Each row has a hidden value; after the row comes its tier, the name of the range that the value falls in. Each part has its own.
[  32   23 -185   22   68  -64  -25  110 -131  196  145 -107  178  -54
  179 -186 -299   79   -9   53  270 -116  286   90   65   28 -216    1
  198 -158    3  -64 -183  124   87  284  214 -229   44  144 -332   20
    3  -57]
Z391
[  89   -4  253   12  114   54  222  107   62 -336  -35   50 -316  -65
   42 -257   41 -117  178  -73  -85 -174   10    6 -109  -75   76  -85
 -136 -114 -113 -168   34  339 -181   14  306   -9 -159  -66   17   84
  118  -98]
Z657
[-191   17 -260   51  -28  -14   -4  173 -114  198  204 -101  289 -118
   15 -300  -99  -21   36  234   88 -158   15  -10  148  133  -21  170
 -101  149 -184  -40   31 -104   19   68  238   10  151   46  -67   92
   87   79]
Z391
[-150 -278  -47 -201  -68   63  203    7 -208 -276  238  110  115 -233
 -117  -34   45  102 -123  121  142  -54  -61  -40  216   64  -66  -59
  154 -222 -150 -325  -45  140  101   98  -33  104 -245  -83  -45   30
  109  205]
Z350
[  92   76   43  169  -13 -104  128  -81   -7  255   -7 -122  234  -13
   67  -27 -426  135  -36  105  187 -214  201  139  253  -52 -303 -143
  200   99  198  -24   33   21   46  123  -35 -221   14  177 -116  151
   10  173]
Z881
[   8  195  -56  130   31  -31   52  211  -14  391  -71 -187  147   90
  201 -218 -286   -9   53  118 -115 -213   86  113   95   10 -120  -24
  -22  257   90   54   77 -147   45  -15   89 -195  135   12 -127  176
   59  105]
Z581
[  12 -168 -125   30   -5   91  164   79  -96   -7  205    2  130 -202
  -15 -130  -15   44  -98   -9  273 -150   83  128   65  -45  -57  -75
  167 -302 -107 -321 -280  179  235  299  182  -66 -192 -111 -222 -108
  107   32]
Z657
[ -44  320  -13  -24  108  -44  -73  190  132  243 -187 -148   34  146
  213  -30 -225   82   87  163 -143 -103   77  -41  242   65  -31 -125
  -73  136  228  223   84 -253  -70  -59   39 -175  174   98 -103   60
  -36   13]
Z408
[-171  224  129 -167   74 -101  -61   64  159 -251 -132   29 -198  108
   13  -81  124   12  147  -20 -150  -28   13  -52  249  107  243  -14
 -285   36  181  139  212  -93 -305 -174  184   63   67  156  174   37
   33  -17]
Z881
[  32  -74   34    2  162  261  155   97 -136  160   86  -37  121  -70
  163 -226  -45    2  -10  100  -17  -43   56   28 -144  -48 -153  -92
    3 -115 -311  -54   31  310  176   57   63 -134 -137 -191 -190  -23
   47 -146]
Z350
[-183 -188 -132  -31  -50  -24   97   37  -34 -227  194  173  119 -162
 -184   46   -2  162 -161  155  184   -6   17   33  309  161   36    4
  118 -152   65 -228  -76 -136  108   88  -22   37  -80   -8  -92    6
   72  227]
Z824
[  68  -65  146  257   77   36  119  -22  236 -259   20   87 -190 -127
 -150 -130   -9  -62  158  -35 -114  -89  -67    0  -57   44  212   94
 -250  179 -124   32  144   99 -250 -100  194  116  -15   69  154   47
  107 -130]
Z824
[-104   79 -195  -52   73    7 -100  101   76  118  -22    0   71   69
   88   81 -106  174  -89   91    8   89   87   -8  253  139   73  -52
   53  -82  180  108  -83 -294   81   36  -44 -112   83   67 -181  -93
  -15   -5]
Z881
[ -83  -45   90 -228  121  120  -24 -113  -60  -33   86  -43  233 -144
   10   80  -53  171   -2  196  112   26   36 -145  217   56 -172 -128
   20 -121 -184  111  157  233  -11   16  -99   20 -117   93  -13  -86
  -67 -108]
Z881
[ 120 -134  374   78   85   34  238 -301   89 -413   -9  158 -245  -58
 -107  -74    0   28   88 -203   -2   -5   66   53  -34  -87   37  -85
  -96  -55  -46  -24  235  450 -275  -99   51   54 -237  141  208   64
   85 -113]
Z985
[ -43 -130  242 -136   -2  101  256 -188  -29 -402  104   71  -75 -220
 -125 -113  149    5  104  -39   36 -119 -111 -119  108  -82   34 -122
 -140 -132 -212 -112  168  419 -224  -36  110  211 -277   42  245  -10
  109  -19]
Z581
[   8 -157 -151    1   -3 -116 -131  121   23  -54  234  -73  238 -307
 -135   90 -221  117  -15  116  271 -158   95   55  209  170  -81  106
  185  -13  -54 -130 -171   -9   60  248   98   29  -17  165 -194  -35
   -1   10]
Z892
[-163  117 -173 -270  112 -103 -350  191   13  -25   66 -128   32  -11
  100  -88   17   23  136    3  -28   43   96  -76  133  234  170  197
 -159   22  -69  201   39  -74 -183    7  240   62  153  239  -59  -77
  -25 -236]
Z408
[ 116 -126   16  149  -77 -217   29  -22  -25   44  125  -55  161 -104
  -95  -18 -258   78  -94 -197  265 -222  253  407  155   15 -122   55
  250   51  218 -253  -98   87  109  196   71 -118 -106  172 -122  104
   92  178]
Z892
[   0 -192  118  120   56  -23   66  -46  -16 -306  216  109  -77 -151
 -158 -326  144 -112   87 -226  128  -84  135  239 -162   41  153  234
 -182  -15 -231 -178  102  418 -134   32  371   88 -125   77   91   40
  149 -150]
Z892
[   0 -195  -43   55    0   57  -16  -63   15   64  156    7  224 -135
 -143   57   62  107 -161 -173  164  -22   86  299  104   44   70   42
   73  -58  -13 -131  -62   74  233   98  -32   16 -182  -14  -50 -157
   78   -7]
Z892
[ 150  121  -25  183   -4 -187   -4  -19  -11  283  -12 -184   61   92
  162 -223 -320   -5   53 -251  125 -197  302  310   31  -68  -95   42
   84  118  207    1  -39  100  -48  142  220 -213   53  257 -108  108
   79  -19]
Z391
[  -7   -8   65  -19   49  -52   24 -155   61 -225   11   82 -196   63
   -5 -135  104   25   34 -324   60   54  158  142   39  -12  213   25
 -112 -155  104    6   32  187 -181    2  205   14  -98  187   91  -73
   94 -143]
Z408
[-114 -205  -26   37 -102   93  356 -141 -202  -87  216  121  158 -131
  -96 -213   53   64 -148   -4  208 -102   24  124  155  -75  -75  -85
   75 -185  -76 -316   -2  209  133   91   47    9 -231  -87   24   46
  169  236]
Z581
[  56  113  200  199    7  -76  128   80  208   41 -187    1  -79   99
  -34   17 -143   34    3  -45 -211 -169    8  231  175   17   76  -85
  -67  291  318   -9  173 -206  -29 -171  -67  -90   -6   -8   71  170
   91  211]
Z892
[ -60 -115  194  -50  141  266  164 -192   85 -194  -26  157  -34  -48
  -68   91   97  140  -34  112 -154  167 -124 -154   92   26   62 -158
 -137  -52 -168  137  266  135  -59 -208 -218   82 -176  -68  140  -81
   16 -106]
Z985
[  22 -149  120   -8  115  322  324 -110 -126   18   51  105   52  -40
   94 -104   37  102 -121   18    1   48   15   23  -48 -127 -129 -250
   59 -260 -183  -98   49  334  193    8 -115 -107 -290 -221  -96  -73
   71  -44]
Z581
[-128  -11  216 -347  139  281  136  -45  -48 -200   18   21   49 -143
   37    5  236   95   38  128  -45   -3 -119 -210  148  -46  -29 -271
 -136 -276 -244   33  162  343  -20  -64  -39  108 -275 -129   81 -166
   -6 -121]
Z581
[ -65  118 -242   50   51  -36 -151  162   67  335   28 -170  291  -44
   85   39 -323  137    0  290   38  -75   55  -67  275  163  -93   23
   56  174   44  168  -29 -320   59   77  -15 -106  208  138 -189    9
  -45   14]
Z881
[-126 -235   95 -228   86   72  -15  -78  -35 -411  168  152    0 -193
 -159   70  133  116  -22   41   46  115  -19  -81  121  155   73   39
  -35 -151 -204  -42  140  222  -87  -48  -40  167 -187   55   58  -64
   18  -91]
Z824
[-140 -215  122 -185   18  167  155 -269   54 -406   99  169   36 -228
 -225  218  100  204  -47  179   12  116 -203 -282  317   73   55 -156
  -46 -131 -162   33  186  101 -137 -112 -231  248 -226   55  215 -104
   16   19]
Z881
[ 124 -207  315 -102   66  242  236 -237   30 -200  -24    3  -38 -191
  -58  160  -57  100   45   16 -205    3 -216 -183   44  -82  -74 -224
   -8   54 -256   64  253  329 -124 -162 -297  170 -329  -23  200  -18
   46  -87]
Z350
[ 135  104  150  305  105  -45  200  -41   93    4  -49   63 -162  119
   91 -313 -112  -32   46 -217  132 -139  304  308  -87 -125   -2  -60
  -50  -99  183  -89  -13  250  -47   98  323 -261  -31   69  -94   74
  100  -63]
Z985
[ -37  151   16 -186  125   75 -178   53    5  273  -15 -256  250  -48
  151  -22  -89   60  112   90  -61  -73   25  -71  134   50  -79  -38
 -118  121 -154  264  165   93  -46  -29   20    2   25  123   -5  -88
  -53 -203]
Z391
[ 192   16 -276  145  -52 -255 -151  323  105  237    4 -246   50  -93
  105  102 -572   68   28   39   22 -238  104   97  179  139  -74   73
  328  218  243  -78 -329 -386   44  255   54 -150  151  203 -347  119
   34  102]
Z657
[-128  -89   14  -88  126  260  197 -113 -159   49   71  140  127   52
   97 -108   74  153 -169   85   53  160   93   19   64  -20  -97 -171
   27 -276 -114  -19  101  193  193  -27 -114 -133 -168 -145 -107  -74
   31  -21]
Z408
[-121  156   29  118   25  -82   23   30  110  -53  -18   -2  -85   78
  -18 -317   68  -92  150  -63  -76 -105   49   88   82   57  229  142
 -337  189   32   73  202  -31 -247 -124  330   35  130  137  181  100
  120  -24]
Z881
[-149 -187 -239 -132  -35   94  -26   62  -95   66  197  -57  302 -236
  -66  106 -152  154  -73  307  -21   15 -165 -210  262  191  -56   43
   91  105 -226   21   23 -186   70    7 -190  140  -12   25  -59  -12
   23   82]
Z581
[  60  149   80  105  170   99   57  -17  -31  348  -27 -118  204   78
  206 -201 -188   58   11   52  113  -92  253  150    2  -81 -227 -122
   -3  -36  -30  103   93  236  110   77  104 -278    6   30 -166    0
  -21 -130]
Z881
[ 149  -48  112  -32    9 -255  -19  205   10 -253   -1 -115 -212 -101
   36 -100 -357  -79  199  -19  -85 -235   71   24   25  101  -59  110
  107  198   17 -153   14   86 -267   57  192   -7    8  206  -66  296
   78   39]
Z657
[  30  201  114  338   48  -37   97  101  200  172  -61  -87   27   30
  -14 -309  -32 -113  137  -55  -30 -287   87  261   18  -42  112   53
 -285  261   73   12  132    9  -70  -37  341  -87   98   19   84   88
  115    0]
Z824
[ -58  -34 -124   -3   48  -86 -184    7   50  -50  143  -83   69 -120
  -48 -115  -92    3  132    6   46  -15   52  -44   75  167  119  236
 -137  149 -168  132   79   23 -219   21  214  108  113  272   44   -6
   32 -190]
Z881
[  40  263   47  103   93  -49  -33   24   -3  484  -88 -212  254  167
  217 -184 -210   51   -6  -58  116 -171  308  307  121  -74 -184  -89
    3   75  193  104   81   72  128   77  124 -308   71  105 -136   31
   -4  -17]
Z881
[-153  222 -126 -200   84 -172 -282  206  190 -186  -17  -79 -107  -26
   31  -20   22   39  182   33   17  -52   64 -132  277  202  251   88
 -188  -49  132  165  -53 -195 -279   50  324   73  176  272  -21  -96
  -25 -156]
Z881
[-102 -243  -88  -74   54  251  115  -67    4 -202  116  152  -45 -132
  -79   42  131  104  -70   47 -148  191 -191 -177   43   95  196  -13
  -78  -93 -248   26   48   -4   -5 -105 -138  174 -159  -93   50 -134
   86 -101]
Z581

Next part:
[ 125   23   58   20 -184 -241   19   40 -117  -43  -40  -45   53   48
   48  -21    3   39  377  -36 -146  199    0  -50   24   62  -66  -49
  124   83  -73 -159  -20   53    8  -99 -231   16  -81  -91  -94 -143
   20   47]
Z770
[-125   -6 -107   99   35  211   76  279  165  100   75  -68  -92 -106
  -89  -15  -36   63 -323   63 -128  -88  104 -120 -103 -229 -161  193
  -53  -26  -19   34  -42   90 -151  194  226  -94  -28  -18  121  150
 -237 -214]
Z769
[ 130 -296   92    6 -248  -60  -53  -47  -54 -109  125  125   90 -267
  -14  504 -251  223  215  212  128  435   70  -32 -208  -61   12 -363
 -313  -81 -110 -191 -250  102   77  278 -273   -4 -195  -17 -128 -236
 -223 -423]
Z641
[ 250 -356   44   87   34  201   21 -205 -144  -67   30 -133  340    7
   73  232   38  241 -305  158   91  188   58   44  -85  -43   78 -170
 -328 -284  250 -204 -165  -22  136  193  -63  -25   64  105   54 -153
 -352  -47]
Z770
[  94   47  -89  -23   20   -1   73  156   13  -16    7  -63 -148   31
 -129  -36 -113   53  113 -119 -143   40   65  -24   20   13 -148   26
   21   64 -104   -9    9   51  -28  -58  -46   23  -45  -64  -26  -50
 -115   25]
Z641
[  87  -36  -76 -231   36    5   76   77   61  -50  -32    4 -226   20
   55   10 -303   -5  164 -243   41 -123 -133  -21   -9 -204    8  114
    5  214  -82   61   36  285 -120   78  -55  -56  -27 -176   29  -37
   46  206]
Z374
[ 114 -176  -29   37  -39  -46 -209 -207 -103 -164   84  -29  -82  -74
   23  330 -588  -69  180 -132  191   54  -43  106  -79  -10  -77 -273
 -237  129 -277  167 -154  271   70  -15  -94  124 -140 -191   -4  -70
 -194  -70]
Z770
[ -71  -29 -104   60 -121  -10  172   64  179   49  -41 -118   30   56
  106 -118   93 -136  -93 -112    2  -96 -120 -112   17 -301  -83  372
  154  235    3   39   84   29   11    0  164  104   97 -154   51  233
  -32   98]
Z924
[-217   96 -232   25   61 -102   19   33   91    4 -165 -228 -201   56
 -167 -365  -87 -241 -157 -258  -31 -128  -27  -32  -26 -167  -60  337
  113  237  -38  227  173  -11 -176 -359  177  122  -30 -299  108  289
   69  213]
Z924
[ -88  -93   16   17 -115   82  145  -77  126   59  -17  -57   46  -11
  172  -69  -81 -128    0  -88   30 -101 -126 -111  -20 -344  -99  257
  133  236  -78   74   47  212 -118  137   64   17   54 -214   75  166
    8   43]
Z924
[  43 -116  127   10   99  254   91  126    6    8  127  -87 -143   28
 -251   88 -304   92  272 -136 -131   48  165   50  141  163 -211  -86
   -8   55 -362    8   45   90   -6    7 -122   34 -129   29  -58  -12
  -94  -99]
Z596
[ -27  137  -65  -31 -203 -167   79   39  -39  -25  -31  -78   86  125
  267 -269  224  -74  142 -151 -126 -147 -148 -129   37 -170  -44  358
  283  132   90  -78   20  148 -112  -37   75    4   65 -122   57   43
   64  207]
Z924
[-124 -207   13    6  -14 -206 -146   78  -61 -126 -203 -159   38   -4
 -159   20 -137   32  158 -133  -10  102  -37   34   71   73  135   51
  -92   84  -10  -81   43  -99   96 -133 -187  -37 -159 -140  -26    0
   49  203]
Z374
[-287  -36 -211   12  -98 -269 -172  136  -61 -149 -134 -154   44  -93
 -110 -158  144   30 -210  -53  -18   36  -10  -66 -119  -58  156  259
  -98  -77  229  -65  -42 -156  -60 -164   97  -31 -130 -122   78  106
  -51   55]
Z596
[-178  -80 -181   65   61  188  -33  -46   91  -33    1 -146   62   13
  189  -96 -111 -126 -427 -181   49 -407 -157  -60  -12 -338  -93  391
  -22   95   83  207  -39  197  -56  172  339  -30  130 -178  237  246
 -238  166]
Z596
[  12 -124   25  -53 -145   81  245  216  105   42   46  -30  133  -10
   78    0  290  178  -45   65  -78   74  -14 -146   -9 -201   29  269
   57  -34  147 -261    1  -27   -8  228   25  -70   45   86   -8   29
  -60  -57]
Z130
[ -89   42   42   50 -178 -229 -144  309 -103 -102   46  -44  -23  -19
  -78   47  -19  112  384  -57 -205   87   65  -41   71  202  -56   25
   67   -1 -158 -171  -76    8   37  -58 -122  -45 -218   31  -76  -82
  -26  -79]
Z374
[-335   57 -195  -66    8  -89   26  201  -12  -64 -239 -139   65  -39
 -160 -436  347  114 -215 -116 -291  -84   15 -160   17  -80   10  447
  103  -98  316 -109   56 -196 -168  -11   25 -195   -3 -146   96   41
  -41  229]
Z641
[   4 -191   48   10   62  121 -127   35 -156  -82   32  -97   78  -65
  -93  111 -125  222  -84   54  -40   79  122   30  -69   71   56 -126
 -249 -234   56 -129 -132   81  -80  111  -70 -137 -148   62   69 -129
 -183  -99]
Z641
[ -96    0  -55   55 -209 -160   63  170   18  -10  -33  -29   87 -100
  -30  -57  194   95   29   77 -162  187   44 -152  -78  -91  -64  143
   61  -18   76 -168  -50  -90  -35   43  -59  -40  -60  -70  -36   -7
  -95 -125]
Z770
[ -39 -195  -74   84  110  129   36  376  245   31   26 -141 -216  -26
 -281  223 -279   18 -112  -83   44   -9   64   31   49  -75  -35  104
 -175  155 -211   50   68  -49  152    4  131   64 -107   16   -2  212
 -143  -78]
Z769
[  94 -103  -26  -96  190  117  -66   75   60  -66   92  -81 -451   23
 -251  213 -774 -109  293 -334  129  -77   29  160   56   57 -117 -166
 -144  296 -510  278   66  290  -19 -167  -49  136 -199 -155  -22   66
  -12   38]
Z770
[ 158 -186  129   50    2  175  -21  -63 -191  -66  159 -106  117   23
  -67  155  -88  202   82   57  -18  171  168   67  -15  166  -23 -212
 -178 -218  -66 -163 -117   78   -7   27  -94   23 -116  144   -6 -141
 -184 -178]
Z130
[  81  -42 -147 -107   16   14  -95 -343 -227 -196  -25  -81  111   58
  213 -112 -128   -4  -83 -217   46 -176 -131   19  -48 -104  -21   61
  -74  -53  162   81 -127  242  -98   33   11  -10   81 -198  132 -131
 -187  267]
Z596
[-148  235 -300  -17  138  -99  -14  198   11  -27 -207 -233 -113  182
   -7 -502  128 -117 -242 -322 -245 -384  -94  -72   93 -114  -77  502
  202  107  189  121  121   15 -141 -213  239  -70   97 -199  185  156
  -38  472]
Z641
[-322  -72 -143  -82  130   71   42   44   51  -94 -149 -188 -146   -6
 -361 -298  -94  -48  -22 -320  -99  -93   44   -5  113   15  -71  313
   40  118  -76  134  165 -139  -92 -193    5   40  -73 -221   35  177
   19  213]
Z130
[-148   90 -158   -1 -104  -79  124  196   36  -18 -105  -91  123   25
   42 -303  374   76 -130  -79 -267  -89  -40 -180   42 -137  -92  428
  192  -21  239 -133   13 -112  -45   69   73  -99   95  -81   55   42
 -116  162]
Z770
[-148  -93   -9   98 -334 -213 -182   58  -59 -120   76   72  158 -235
  148  235  -49   87  107  130  -10  146  -34 -127 -164 -120  -36  -17
  -94  -37  -21 -120 -251  112    7  235  -58  -68 -155  -95   -9  -72
 -197 -294]
Z374
[ 117  -31  -72 -119  -47  -87  -17   44   -9  -47  -31  -30  -40   48
  263   27 -156  -13   16 -129   65 -154 -188  -42  -66 -256   79  136
  -12  129   77  -10  -48  307  -87  109   37  -87   16 -128   95  -32
  -11  205]
Z374
[ -70   99 -298  -64   34  -44  -54 -137  -88 -163 -104  -76  -39   -2
  -13 -240  -65  -36 -132 -257 -113 -170  -62  -48  -24  -97 -163  189
    5   19  115  151  -65   67  -90  -40   54    5   71 -273   96  -55
 -234  236]
Z641
[ -65  -45 -136 -218  182  121   59  187  108 -112   -6  -87 -362   62
 -254  -47 -389  -26  194 -442  -16 -221  -41   63  169   17  -91  205
    6  244 -260  176  132  101    0  -85    4   51  -70 -142   -7   87
    4  259]
Z770
[ 330 -215  124  -17 -175 -131  105 -194 -144  -13  -22  -46  183    2
  113  164   15  129  155  173  110  435   19   -8 -166  -88  143 -254
 -132  -57  109 -264  -67   70  -16  -26 -268   47  -56  -22  -81 -201
    3  -82]
Z130
[ 312 -287  259   37 -241   35   81  133    0   15  214  109  102 -121
   94  564 -192  262  363  248   59  398   72  -30  -88  -26  -10 -354
 -186  -33 -203 -312 -187  177  137  335 -272  -25 -155  160 -158 -229
 -151 -410]
Z374
[ 144 -240  -91   53  107  143  -85  -24  -91 -109   21 -148  129   15
  -24  184  -83  174 -313   12   75   13   40   68  -56  -13   69  -65
 -329 -205  171  -80 -140    2  119   94   67  -16    5   73   90  -73
 -336   22]
Z641
[ -62  218 -144  -17  117  -58  -55   78 -109  -25 -108 -173 -151  129
  -59 -390  -80  -73   17 -259 -256 -215   20  -24   55   32 -150  196
  166   61  -14  115   65  139 -229 -225   49  -64  -27 -186  121   14
  -16  283]
Z374
[ 420  -87  -33  -52   66  187  201   32   50  -13  184  -84 -139  193
   40  203 -241   17  134 -183   93  -24  -17   89   85  -29 -114  -51
  -50  140 -196   11   19  182  157  -32   50  210   76   74  -45  -20
 -163   70]
Z130
[  69  -15 -102  -66  206   47  179  227   90   43 -127 -240 -211  185
 -268 -227  -43  -14  -34 -241 -101  -31   51   37  122   13   -2  215
   57  140  -25   10  231  -97  -15 -290   25   61   -1  -51   11  135
   62  297]
Z596
[-201  152 -205   26  116  -60   68  169   99   47 -179 -288 -167  188
 -108 -483   63 -221 -170 -311 -135 -278  -54  -42   95 -134  -49  499
  233  230   23  163  237  -22 -157 -359  246   64   34 -209  144  324
  115  371]
Z924
[ -44   -4  -89   13  -66  -70    3   25   14  -45  -23  -54  -71  -46
  -39  -29 -158  -40   70 -109  -60   24  -10  -52  -36  -94 -125   72
   22  124 -100   61  -18   84  -52  -31  -31   29  -54 -185    7   26
  -94    6]
Z770
[ 194  206   71   -7  -98   15  141  127 -118   75   79  -43   74  175
  286 -224  175   77  203  -46 -313 -125  -14 -122   62  -45 -182  151
  300  -11   26 -163  -30  280 -185   94  -15 -129   72   30   56 -133
  -34  112]
Z770
[-159  -23   78   67 -333 -107  -21   30  -91   -8   62   63  249 -199
  216   -5  197  140   50  215 -151  151   16 -213 -182 -185  -58   81
   62 -127  107 -218 -194  141 -204  292  -71 -177  -92  -64   37  -88
 -107 -290]
Z596
[-182 -102 -152   42   71  187  -16 -132   92  -10  -30 -181   26   36
  170 -143 -151 -189 -400 -196  127 -373 -161  -34  -41 -372  -32  374
  -18  145   58  240   19  230 -132   70  330   19   99 -218  246  291
 -120  183]
Z924
[ 214  -24  -45  -81  -36   23  121  163  -45  -45   87   12 -119  -50
 -212  113  -35  242  168   36 -122  291  179  -21  -68   86  -85 -170
 -116 -114  -48 -183  -74  -12  -24   17 -164   15 -109   67 -112 -217
 -164 -188]
Z769
[ 146 -173   30    2   -4   70  -56  -43 -129  -58   82  -95   84    0
   76  147 -117  131  -91   49   81   73   34   32 -111  -45   87 -106
 -206 -140   68 -108 -120  160  -50   63    0  -33  -72   50   69  -79
 -148  -68]
Z596
[ 101 -126  -45  -23   19   32  -73  -46 -128 -167  102 -134  -61   68
 -147  113 -202   59  150 -175   81   65   71  120   40  174    1  -93
 -160  -34 -138  -10  -48   26   87 -179  -22  172 -119   29  -32  -43
 -124    1]
Z924
[-382   70  -70   91  -95 -261  -45  392   58   43 -220 -148  -38 -107
 -263 -305  211   35  -32   30 -289  122  105 -163  -43  -32   14  298
  120   21   77 -125   92 -206 -178 -157  -30 -152 -193 -138   25  140
   95  -16]
Z641
[-101   60  -11   79 -106    7   56  427   94   17  128    3 -191 -117
 -311   77  -59  141  252   12 -264  169  219  -88   29  121 -246   14
   42   19 -292  -96  -30  -57  -10   29  -50    7 -201   48 -112   -3
 -142 -332]
Z769
[ 376   28  -10  -87   96  223  259  139   96   87  125  -14 -232  134
   15   85 -256   50  171 -137  -84  -44   25   -1   57 -107 -215  -41
   50  161 -213   16   39  280  -32   93  -18   40   63    3  -25  -85
 -121   43]
Z769
